Here is a tiny trained network, its code and every weight. The questions are about switching its units off for an input and a class, where a switched-off unit gives its printed mean instead of its output.

import numpy as np


def w(rows, s, z=0):
    codes = np.array(rows[::2]) - 128.0
    scale = np.full(codes.shape[1], s)
    scale[-1] = z or s
    return codes * scale


def norm(h):
    return h / np.sqrt((h * h).mean(-1, keepdims=True) + 1e-5)


def f(y):
    return np.maximum(y, 0)


def log_softmax(a):
    a = a - a.max(-1, keepdims=True)
    return a - np.log(np.exp(a).sum(-1, keepdims=True))


def net(x, mask):
    res = np.array(x, float).reshape(1, 7) / 4 @ E
    u = 0
    for l in range(3):
        y = f(norm(res) @ A[l][:, :-1].T + A[l][:, -1])
        res = res + np.where(mask[u : u + 9], y, B[l][:, -1]) @ B[l][:, :-1]
        u += 9
    return log_softmax(norm(res)[-1] @ U[:, :-1].T + U[:, -1])


A, B = {}, {}
E = w([
[206,108,93],'x0',
[50,180,109],'x1',
[146,30,253],'x2',
[55,207,200],'x3',
[70,145,122],'x4',
[127,252,174],'x5',
[96,150,92],'x6',
],0.0069)
A[0] = w([
[110,124,136,47],'L0N0',
[139,129,123,2],'L0N1',
[195,69,178,132],'L0N2',
[158,71,160,132],'L0N3',
[179,96,44,106],'L0N4',
[127,101,250,192],'L0N5',
[154,104,176,54],'L0N6',
[138,90,71,206],'L0N7',
[173,125,105,71],'L0N8',
],0.012,0.0059)
B[0] = w([
[205,133,87,128],'L0N0',
[231,189,136,128],'L0N1',
[214,81,188,213],'L0N2',
[218,93,157,189],'L0N3',
[162,158,3,211],'L0N4',
[130,155,217,255],'L0N5',
[167,77,185,147],'L0N6',
[232,212,54,228],'L0N7',
[191,147,94,149],'L0N8',
],0.0074,0.0062)
A[1] = w([
[110,139,87,16],'L1N0',
[163,69,245,133],'L1N1',
[28,74,188,88],'L1N2',
[70,254,182,165],'L1N3',
[156,96,60,133],'L1N4',
[106,141,167,2],'L1N5',
[106,162,88,48],'L1N6',
[96,148,182,42],'L1N7',
[221,103,40,118],'L1N8',
],0.0093,0.0064)
B[1] = w([
[74,222,63,128],'L1N0',
[170,137,167,216],'L1N1',
[162,234,114,154],'L1N2',
[1,244,162,254],'L1N3',
[107,238,37,182],'L1N4',
[29,249,76,128],'L1N5',
[75,254,99,138],'L1N6',
[23,195,126,140],'L1N7',
[152,223,38,229],'L1N8',
],0.0063,0.0068)
A[2] = w([
[185,152,173,86],'L2N0',
[115,150,112,2],'L2N1',
[113,84,62,230],'L2N2',
[109,132,197,194],'L2N3',
[126,75,144,120],'L2N4',
[171,154,166,71],'L2N5',
[8,85,89,254],'L2N6',
[36,101,67,124],'L2N7',
[176,44,160,124],'L2N8',
],0.014,0.0064)
B[2] = w([
[128,145,175,190],'L2N0',
[140,182,140,128],'L2N1',
[99,246,72,218],'L2N2',
[95,162,126,254],'L2N3',
[154,122,162,143],'L2N4',
[90,125,166,167],'L2N5',
[71,226,182,242],'L2N6',
[78,188,107,178],'L2N7',
[177,169,125,193],'L2N8',
],0.011,0.0055)
U = w([
[139,140,207,106],'0',
[184,121,35,128],'1',
[214,82,110,91],'2',
[70,232,79,245],'3',
[175,71,181,164],'4',
[119,11,77,2],'5',
],0.013,0.0064)

Each question gives the input, the list of numbers given to net, and the class t.
The units are the neurons (one row each of A and B). Each row of codes is followed by its name. A weight is (code - 128) times the scale printed after its matrix; where a second scale follows, it is the last column's (A, B and U).
mask holds one flag per neuron, layer by layer. A switched-off neuron (its flag False) gives its mean, the last column of its row in B, instead of its output. The means were averaged over made-up inputs and are rounded, as every weight is.
A unit's drop is (log p(t) with every unit on - log p(t) with that unit switched off) / (log p(t) with every unit on - log p(t) with every unit switched off).
The circuit of an input: a set's keep is (log p(t) with only the set's units on - log p(t) with every unit switched off) / (log p(t) with every unit on - log p(t) with every unit switched off). Starting from the 12 units with the biggest drops (on a tie, the unit counted first), units are removed one at a time, each time the one whose removal leaves the highest keep (on an exact tie, the one counted first), for as long as the keep stays at least 0.8.
units of the circuit, in order: the units of the circuit, biggest drop first
top k neurons: the k neurons with the biggest drops, biggest first
top k neurons in layer l: the k neurons of layer l with the biggest drops, biggest first
drop of u: that unit's drop, to one decimal
input [8,4,-5,5,-3,-8,0], class 1: units of the circuit, in order : (L1N3; L2N6)
input [8,5,8,-1,-1,-2,-4], class 2: units of the circuit, in order : (L1N3)
input [3,-7,-2,-6,7,1,8], class 1: units of the circuit, in order : (L1N3; L2N6)
input [5,7,2,-1,-8,-4,1], class 2: units of the circuit, in order : (L1N3; L2N6)
input [8,-2,2,-3,0,6,-7], class 2: top 2 neurons : (L1N3; L2N6)
input [-1,-8,-5,3,7,-4,-4], class 1: top 3 neurons : (L0N7; L1N3; L2N6)
input [6,-5,2,-6,8,5,-1], class 1: top 2 neurons in layer 0 : (L0N4; L0N5)
input [-3,-6,0,4,-6,6,1], class 0: top 3 neurons in layer 1 : (L1N8; L1N4; L1N1)
input [-4,0,5,-4,-2,4,-7], class 2: top 2 neurons in layer 0 : (L0N2; L0N3)
input [-3,6,5,-5,-3,-1,1], class 2: top 2 neurons in layer 2 : (L2N6; L2N8)
input [0,-8,4,0,1,4,8], class 0: drop of L0N8 : 0.0
input [5,-6,0,6,-2,-4,3], class 4: drop of L0N2 : 0.2
input [-6,-6,3,2,-6,0,6], class 0: drop of L0N2 : -0.1
input [-7,6,5,-6,2,-4,-7], class 2: top neuron : (L1N3)
